How the points are linked:
w208: §>w481, +>w304, !>w915
w481: §>w304, +>w358, !>w739
w2: §>w249, +>w472, !>w72
w381: §>w830, +>w810, !>w208
w448: §>w917, +>w644, !>w787
w881: §>w72, +>w356, !>w573
w573: §>w201, +>w729, !>w376
w830: §>w810, +>w957, !>w481
w201: §>w729, +>w103, !>w215
w541: §>w573, +>w201, !>w103
w396: §>w308, +>w3, !>w854
w863: §>w870, +>w728, !>w917
w322: §>w392, +>w785, !>w672
w17: §>w760, +>w334, !>w377
w587: §>w401, +>w386, !>w830
w535: §>w932, +>w396, !>w3
w95: §>w672, +>w861, !>w401
w728: §>w448, +>w917, !>w32
w323: §>w365, +>w322, !>w785
w376: §>w215, +>w724, !>w161
w249: §>w472, +>w881, !>w356
w841: §>w35, +>w243, !>w502
w906: §>w464, +>w697, !>w798
w810: §>w957, +>w208, !>w304
w377: §>w131, +>w841, !>w243
w729: §>w103, +>w376, !>w724
w917: §>w644, +>w32, !>w2
w355: §>w854, +>w17, !>w334
w499: §>w374, +>w323, !>w322
w739: §>w535, +>w932, !>w308
w351: §>w863, +>w870, !>w448
w502: §>w860, +>w906, !>w697
w644: §>w32, +>w787, !>w249
w915: §>w739, +>w535, !>w396
w72: §>w356, +>w541, !>w201
w3: §>w355, +>w854, !>w760
w860: §>w906, +>w464, !>w929
w304: §>w358, +>w915, !>w535
w392: §>w785, +>w95, !>w861
w932: §>w396, +>w308, !>w355
w464: §>w697, +>w929, !>w40
w131: §>w841, +>w35, !>w623
w35: §>w243, +>w623, !>w860
w929: §>w798, +>w40, !>w863
w215: §>w724, +>w554, !>w499
w334: §>w907, +>w377, !>w841
w798: §>w40, +>w351, !>w870
w374: §>w323, +>w365, !>w392
w472: §>w881, +>w72, !>w541
w957: §>w208, +>w481, !>w358
w861: §>w587, +>w401, !>w381
w554: §>w161, +>w499, !>w323
w365: §>w322, +>w392, !>w95
w40: §>w351, +>w863, !>w728
w103: §>w376, +>w215, !>w554
w760: §>w334, +>w907, !>w131
w401: §>w386, +>w381, !>w810
w697: §>w929, +>w798, !>w351
w161: §>w499, +>w374, !>w365
w358: §>w915, +>w739, !>w932
w308: §>w3, +>w355, !>w17
w672: §>w861, +>w587, !>w386
w243: §>w623, +>w502, !>w906
w787: §>w2, +>w249, !>w881
w623: §>w502, +>w860, !>w464
w724: §>w554, +>w161, !>w374
w356: §>w541, +>w573, !>w729
w870: §>w728, +>w448, !>w644
w32: §>w787, +>w2, !>w472
w785: §>w95, +>w672, !>w587
w854: §>w17, +>w760, !>w907
w907: §>w377, +>w131, !>w35
w386: §>w381, +>w830, !>w957

In the rows, zero is written as 189.

The rows follow the links: the fewer symbols apart two points are, the more alike their rows tend to be.

Each row is also shifted at random along 4 hidden directions that mean nothing.

Some points, each with a row of numbers:
w785: [238, 185, 179, 206, 196, 141, 182, 193, 137, 215, 217, 177, 184, 159, 158, 208, 189, 205, 208, 205, 209, 177, 186, 178, 173, 211, 150, 176, 164, 180, 198, 187, 217]
w40: [192, 188, 180, 168, 182, 180, 212, 178, 172, 182, 156, 193, 188, 151, 195, 213, 193, 202, 169, 178, 199, 200, 173, 201, 205, 176, 216, 192, 195, 213, 201, 188, 208]
w481: [185, 202, 209, 212, 201, 195, 175, 209, 208, 197, 204, 199, 208, 195, 166, 160, 190, 174, 198, 207, 170, 194, 208, 175, 176, 186, 181, 204, 181, 167, 187, 189, 181]
w841: [258, 181, 182, 196, 190, 198, 203, 186, 201, 196, 175, 213, 210, 177, 209, 189, 217, 200, 192, 188, 157, 214, 199, 237, 206, 171, 233, 196, 188, 200, 187, 187, 183]
w907: [138, 204, 207, 195, 183, 233, 190, 193, 236, 173, 173, 213, 201, 208, 218, 169, 202, 163, 179, 189, 159, 214, 205, 217, 193, 156, 240, 207, 203, 195, 178, 185, 163]
w32: [198, 176, 204, 169, 182, 217, 191, 166, 229, 162, 189, 183, 183, 186, 219, 180, 191, 188, 194, 164, 180, 187, 181, 209, 217, 200, 239, 172, 204, 200, 183, 184, 165]
w323: [245, 185, 205, 204, 198, 166, 178, 186, 181, 193, 225, 175, 185, 153, 167, 184, 193, 194, 216, 195, 195, 176, 188, 186, 189, 218, 191, 171, 173, 178, 194, 180, 196]
w917: [260, 170, 167, 180, 191, 183, 203, 171, 180, 175, 181, 183, 178, 169, 217, 211, 208, 216, 187, 163, 177, 193, 180, 230, 220, 202, 224, 172, 197, 212, 187, 178, 196]
w870: [168, 197, 197, 164, 193, 162, 215, 186, 172, 165, 154, 189, 197, 94, 157, 203, 190, 203, 159, 172, 199, 196, 169, 177, 216, 192, 224, 195, 187, 211, 218, 178, 228]
w541: [203, 190, 237, 176, 171, 234, 180, 170, 239, 165, 202, 166, 170, 214, 211, 167, 159, 157, 198, 183, 217, 175, 179, 166, 187, 194, 213, 176, 204, 184, 180, 195, 150]
w355: [292, 195, 203, 217, 186, 199, 193, 197, 189, 211, 183, 207, 207, 191, 199, 189, 202, 179, 192, 216, 185, 215, 202, 212, 173, 157, 207, 209, 182, 188, 186, 195, 183]
w392: [117, 185, 170, 194, 183, 172, 172, 183, 165, 198, 222, 181, 169, 203, 200, 205, 198, 190, 211, 191, 194, 173, 190, 204, 177, 208, 169, 163, 180, 186, 181, 179, 190]
w17: [153, 210, 214, 202, 180, 215, 192, 194, 212, 181, 175, 214, 203, 173, 205, 181, 204, 160, 180, 202, 172, 218, 203, 215, 184, 153, 244, 208, 191, 196, 187, 181, 179]
w161: [152, 193, 213, 195, 193, 198, 173, 183, 210, 161, 221, 171, 171, 175, 191, 176, 189, 173, 202, 180, 185, 173, 193, 186, 195, 215, 211, 169, 190, 183, 185, 170, 178]
w308: [184, 201, 194, 197, 185, 191, 188, 203, 187, 215, 178, 209, 211, 202, 176, 182, 186, 179, 186, 212, 191, 202, 197, 179, 168, 161, 171, 210, 182, 180, 191, 204, 188]
w810: [207, 207, 206, 219, 210, 170, 181, 216, 175, 194, 202, 189, 202, 159, 145, 175, 189, 179, 186, 209, 182, 191, 204, 163, 175, 192, 169, 205, 173, 171, 197, 179, 209]
w535: [253, 195, 215, 212, 184, 212, 179, 194, 219, 215, 203, 210, 213, 216, 194, 165, 191, 170, 212, 216, 179, 203, 206, 200, 169, 166, 198, 201, 182, 172, 181, 203, 159]
w401: [138, 202, 183, 212, 192, 183, 175, 200, 165, 190, 212, 183, 170, 204, 194, 199, 195, 173, 190, 203, 192, 184, 203, 189, 166, 190, 169, 187, 183, 183, 180, 176, 196]
w554: [190, 181, 177, 200, 197, 184, 178, 183, 179, 171, 218, 166, 161, 191, 207, 200, 200, 193, 200, 175, 183, 173, 193, 207, 196, 220, 192, 165, 189, 191, 179, 169, 192]
w103: [132, 202, 220, 177, 192, 202, 181, 194, 210, 157, 191, 157, 170, 194, 165, 169, 150, 167, 173, 180, 217, 164, 180, 123, 185, 206, 166, 191, 201, 178, 191, 189, 186]
w854: [270, 208, 231, 210, 188, 203, 197, 202, 206, 199, 173, 210, 218, 158, 170, 169, 189, 165, 183, 217, 188, 216, 198, 183, 177, 156, 220, 219, 182, 183, 198, 196, 186]
w358: [202, 179, 150, 216, 193, 178, 178, 195, 168, 219, 209, 206, 192, 224, 213, 203, 223, 203, 211, 200, 158, 197, 209, 240, 179, 186, 175, 182, 178, 184, 174, 184, 185]
w697: [206, 191, 213, 163, 176, 205, 205, 183, 215, 190, 154, 200, 209, 180, 180, 177, 167, 183, 176, 189, 206, 198, 173, 163, 194, 169, 200, 204, 197, 192, 200, 210, 180]

In each set, the symbols that take the first to the second take the third to the fourth, perhaps in another order. Give the fourth.
Answer with the point's name.
[195, 207, 219, 221, 199, 211, 170, 209, 210, 184, 210, 186, 189, 209, 179, 162, 182, 158, 192, 208, 181, 190, 212, 169, 169, 184, 181, 203, 188, 168, 179, 183, 175]
: [229, 189, 182, 215, 194, 169, 185, 196, 173, 218, 205, 212, 209, 171, 181, 193, 216, 197, 210, 209, 168, 203, 203, 221, 179, 182, 195, 191, 169, 183, 190, 187, 196]
:: [273, 172, 181, 180, 181, 154, 201, 159, 152, 189, 201, 178, 175, 117, 202, 229, 209, 215, 208, 178, 208, 188, 168, 230, 208, 210, 233, 155, 177, 215, 201, 174, 211]
: w376

[152, 182, 176, 162, 170, 197, 205, 169, 190, 189, 162, 205, 191, 185, 218, 208, 196, 196, 180, 178, 192, 202, 178, 218, 200, 170, 221, 186, 198, 212, 191, 196, 186]
: [186, 170, 170, 165, 188, 207, 195, 177, 207, 170, 178, 177, 177, 226, 215, 188, 184, 203, 181, 160, 181, 178, 181, 191, 212, 200, 188, 178, 209, 199, 179, 192, 174]
:: [146, 185, 153, 205, 184, 152, 180, 183, 130, 205, 223, 185, 163, 175, 208, 233, 217, 200, 210, 196, 193, 182, 192, 231, 175, 205, 182, 160, 171, 198, 185, 170, 211]
: w208

[210, 174, 187, 171, 175, 190, 191, 162, 187, 182, 200, 175, 168, 184, 218, 207, 189, 196, 203, 174, 208, 178, 173, 208, 199, 205, 211, 159, 192, 202, 187, 186, 182]
: [111, 201, 236, 184, 191, 217, 165, 192, 243, 164, 218, 173, 185, 210, 170, 142, 158, 157, 201, 186, 195, 165, 192, 137, 183, 211, 180, 183, 195, 162, 184, 191, 160]
:: [198, 204, 215, 186, 198, 183, 205, 201, 205, 186, 159, 213, 228, 122, 150, 168, 195, 189, 172, 193, 172, 212, 191, 180, 203, 171, 225, 215, 184, 191, 210, 189, 204]
: w351

[183, 163, 150, 177, 169, 197, 186, 157, 172, 184, 207, 172, 146, 236, 260, 228, 202, 202, 205, 168, 198, 177, 179, 241, 197, 202, 199, 149, 201, 211, 168, 181, 173]
: [221, 180, 170, 207, 192, 173, 185, 171, 156, 167, 221, 168, 150, 153, 229, 227, 223, 198, 204, 175, 182, 186, 191, 250, 204, 217, 235, 152, 184, 209, 181, 152, 203]
:: [190, 183, 174, 163, 184, 147, 215, 184, 154, 207, 151, 210, 216, 119, 157, 212, 197, 220, 175, 185, 198, 201, 168, 190, 202, 179, 195, 197, 178, 207, 217, 198, 227]
: w863

[172, 194, 163, 212, 209, 162, 181, 216, 160, 206, 199, 192, 198, 198, 159, 189, 196, 199, 187, 201, 172, 187, 205, 179, 176, 196, 140, 201, 177, 174, 190, 186, 210]
: [155, 192, 173, 206, 171, 215, 183, 184, 192, 207, 196, 216, 186, 236, 244, 201, 216, 173, 203, 204, 169, 211, 207, 251, 172, 156, 216, 187, 190, 196, 168, 188, 164]
:: [179, 191, 205, 198, 188, 179, 172, 182, 187, 192, 226, 182, 182, 172, 185, 185, 192, 181, 217, 196, 195, 178, 190, 194, 180, 209, 197, 169, 178, 179, 189, 180, 184]
: w381

[187, 205, 225, 214, 193, 202, 176, 200, 220, 193, 211, 207, 212, 171, 177, 157, 200, 165, 208, 209, 166, 202, 209, 196, 178, 181, 219, 198, 178, 171, 189, 184, 174]
: [173, 204, 206, 200, 179, 209, 185, 198, 206, 207, 182, 211, 207, 213, 191, 174, 186, 166, 191, 212, 188, 205, 199, 187, 168, 158, 190, 210, 187, 179, 187, 202, 173]
:: [146, 220, 238, 209, 191, 177, 180, 197, 185, 181, 212, 187, 192, 116, 155, 181, 187, 156, 194, 212, 205, 193, 193, 171, 169, 189, 218, 192, 172, 181, 205, 172, 205]
: w208

[155, 189, 192, 160, 178, 221, 201, 186, 217, 175, 153, 187, 187, 230, 201, 181, 162, 180, 162, 175, 204, 189, 178, 160, 194, 171, 180, 203, 212, 196, 186, 206, 172]
: [163, 177, 189, 161, 182, 187, 195, 164, 199, 171, 188, 183, 183, 157, 199, 195, 195, 202, 196, 165, 189, 182, 173, 204, 216, 207, 226, 166, 195, 204, 195, 184, 188]
:: [232, 198, 240, 199, 190, 216, 178, 180, 224, 152, 213, 161, 169, 172, 198, 169, 176, 160, 196, 186, 203, 180, 190, 175, 192, 204, 229, 178, 196, 184, 185, 174, 171]
: w392

[233, 175, 182, 177, 185, 226, 197, 175, 218, 166, 174, 179, 173, 231, 236, 188, 188, 190, 180, 166, 180, 192, 187, 208, 209, 186, 212, 185, 212, 203, 174, 188, 165]
: [116, 190, 172, 167, 184, 157, 195, 177, 146, 174, 189, 169, 162, 149, 183, 224, 183, 201, 180, 172, 215, 173, 168, 181, 196, 210, 182, 168, 188, 205, 201, 176, 218]
:: [150, 184, 181, 164, 176, 184, 207, 176, 191, 196, 161, 217, 209, 155, 194, 200, 202, 201, 185, 181, 181, 206, 178, 216, 205, 174, 226, 189, 188, 208, 200, 196, 194]
: w644

[109, 192, 162, 198, 200, 191, 173, 217, 191, 210, 193, 196, 198, 267, 170, 169, 177, 190, 185, 197, 171, 178, 206, 156, 169, 187, 111, 206, 190, 164, 177, 205, 181]
: [167, 198, 206, 207, 175, 205, 181, 184, 208, 205, 205, 219, 206, 184, 213, 180, 215, 168, 214, 208, 169, 210, 204, 237, 178, 167, 238, 187, 180, 187, 184, 184, 167]
:: [221, 187, 196, 174, 190, 176, 208, 187, 194, 200, 160, 214, 225, 140, 164, 183, 195, 206, 183, 188, 179, 206, 180, 193, 204, 177, 213, 202, 182, 196, 208, 200, 200]
: w464

[222, 187, 216, 174, 184, 236, 194, 177, 242, 157, 172, 182, 183, 207, 218, 168, 176, 174, 177, 170, 185, 192, 186, 188, 209, 182, 231, 192, 213, 197, 179, 190, 160]
: [184, 189, 175, 190, 199, 160, 190, 190, 151, 171, 200, 160, 162, 155, 176, 212, 188, 201, 180, 178, 205, 172, 181, 177, 196, 217, 176, 174, 186, 197, 196, 171, 218]
:: [173, 202, 211, 201, 174, 243, 179, 195, 234, 199, 185, 210, 198, 262, 221, 164, 179, 151, 191, 210, 182, 205, 207, 193, 166, 150, 196, 210, 200, 177, 169, 206, 145]
: w697

[196, 171, 149, 192, 190, 197, 179, 183, 168, 177, 206, 154, 141, 262, 233, 214, 184, 198, 187, 172, 199, 168, 189, 196, 187, 210, 148, 167, 205, 194, 166, 181, 180]
: [198, 200, 199, 215, 185, 152, 182, 182, 144, 198, 224, 190, 179, 109, 185, 218, 217, 186, 212, 207, 196, 194, 191, 228, 178, 200, 228, 167, 163, 196, 200, 163, 215]
:: [184, 186, 230, 164, 173, 208, 190, 163, 227, 167, 197, 179, 185, 162, 199, 177, 173, 176, 202, 178, 210, 181, 172, 183, 201, 201, 235, 169, 196, 195, 193, 189, 168]
: w374

[227, 196, 204, 204, 192, 173, 189, 202, 184, 221, 191, 211, 221, 166, 156, 178, 192, 187, 200, 216, 186, 202, 196, 181, 172, 174, 179, 206, 171, 174, 200, 200, 196]
: [164, 184, 164, 179, 195, 197, 197, 200, 199, 197, 159, 207, 208, 225, 185, 179, 190, 204, 170, 182, 166, 197, 193, 185, 196, 174, 165, 209, 198, 188, 186, 203, 186]
:: [190, 190, 185, 192, 205, 157, 186, 194, 159, 172, 204, 162, 171, 150, 161, 200, 185, 201, 185, 180, 199, 171, 183, 166, 196, 222, 170, 178, 182, 187, 197, 171, 218]
: w587

[231, 183, 171, 166, 203, 165, 211, 199, 166, 184, 146, 174, 194, 170, 150, 197, 167, 218, 152, 174, 207, 183, 170, 138, 204, 194, 146, 208, 196, 195, 207, 201, 221]
: [200, 175, 184, 159, 187, 161, 198, 174, 172, 188, 183, 177, 188, 149, 168, 201, 177, 214, 191, 173, 212, 173, 164, 170, 205, 213, 181, 175, 186, 196, 205, 195, 207]
:: [196, 179, 177, 173, 188, 196, 202, 173, 195, 164, 174, 184, 178, 173, 215, 202, 201, 201, 177, 163, 180, 193, 180, 215, 219, 195, 226, 180, 203, 211, 188, 179, 190]
: w72

[172, 198, 174, 194, 197, 189, 200, 209, 182, 196, 159, 206, 205, 197, 176, 187, 192, 192, 165, 194, 176, 205, 197, 182, 187, 165, 172, 217, 192, 191, 192, 194, 201]
: [241, 168, 135, 169, 187, 138, 217, 181, 128, 220, 156, 205, 205, 149, 181, 233, 210, 241, 180, 184, 190, 202, 169, 219, 203, 183, 176, 188, 177, 211, 207, 199, 230]
:: [253, 183, 191, 186, 192, 196, 200, 193, 210, 199, 166, 210, 220, 185, 182, 173, 195, 200, 184, 190, 169, 206, 192, 197, 202, 173, 204, 206, 192, 189, 194, 202, 183]
: w40

[199, 191, 209, 198, 193, 165, 177, 187, 178, 194, 221, 178, 188, 153, 161, 185, 186, 187, 213, 198, 201, 176, 187, 176, 179, 212, 183, 174, 171, 176, 197, 183, 197]
: [232, 198, 183, 224, 198, 156, 182, 200, 139, 202, 214, 182, 178, 151, 177, 213, 207, 190, 197, 209, 195, 193, 198, 203, 170, 195, 182, 185, 169, 187, 194, 172, 217]
:: [146, 184, 155, 162, 185, 177, 210, 183, 161, 178, 153, 187, 179, 178, 198, 219, 191, 209, 159, 169, 196, 191, 172, 194, 205, 183, 187, 192, 199, 213, 195, 189, 212]
: w32

[96, 179, 147, 175, 185, 194, 180, 184, 166, 171, 197, 158, 140, 257, 224, 214, 176, 193, 178, 167, 204, 162, 182, 182, 187, 207, 142, 168, 206, 198, 170, 183, 186]
: [165, 193, 205, 190, 201, 174, 177, 193, 191, 176, 214, 170, 181, 165, 159, 176, 179, 189, 198, 183, 192, 168, 187, 159, 191, 222, 176, 177, 183, 176, 195, 180, 198]
:: [180, 192, 198, 180, 185, 180, 190, 177, 172, 169, 197, 166, 164, 156, 188, 206, 180, 186, 186, 181, 216, 176, 175, 178, 192, 207, 199, 173, 190, 198, 195, 177, 201]
: w161

[253, 175, 181, 184, 182, 190, 187, 177, 177, 184, 197, 158, 159, 221, 208, 203, 173, 196, 192, 181, 216, 172, 179, 178, 187, 205, 164, 172, 195, 192, 181, 192, 184]
: [133, 184, 180, 195, 186, 178, 171, 181, 177, 193, 225, 179, 172, 201, 200, 197, 196, 187, 213, 189, 190, 173, 190, 203, 180, 210, 179, 164, 181, 184, 181, 180, 185]
:: [160, 168, 156, 154, 190, 189, 194, 181, 193, 182, 175, 174, 178, 231, 194, 191, 173, 215, 181, 161, 191, 167, 174, 168, 208, 209, 149, 177, 204, 193, 186, 201, 186]
: w215

[200, 207, 206, 198, 193, 194, 195, 213, 194, 202, 164, 206, 214, 191, 161, 174, 176, 175, 169, 211, 194, 204, 196, 157, 171, 159, 169, 226, 187, 179, 197, 203, 193]
: [179, 182, 161, 180, 197, 188, 201, 200, 190, 200, 158, 208, 209, 209, 183, 185, 193, 208, 173, 183, 166, 199, 193, 190, 199, 174, 170, 208, 195, 191, 191, 201, 194]
:: [158, 189, 143, 194, 196, 191, 196, 212, 169, 206, 158, 201, 192, 254, 194, 198, 189, 200, 162, 193, 174, 196, 199, 182, 178, 165, 131, 216, 197, 189, 180, 202, 196]
: w243

[138, 202, 184, 216, 196, 195, 172, 209, 178, 188, 208, 184, 174, 223, 192, 186, 191, 171, 188, 202, 183, 185, 207, 183, 167, 187, 162, 196, 188, 177, 177, 179, 188]
: [237, 199, 204, 215, 208, 145, 189, 208, 165, 211, 200, 207, 223, 107, 132, 183, 208, 198, 200, 213, 175, 203, 197, 187, 184, 193, 194, 201, 158, 178, 212, 181, 223]
:: [213, 175, 154, 172, 187, 196, 205, 183, 178, 181, 160, 181, 174, 218, 215, 210, 189, 208, 167, 170, 191, 190, 181, 199, 205, 183, 180, 189, 206, 207, 184, 193, 193]
: w32

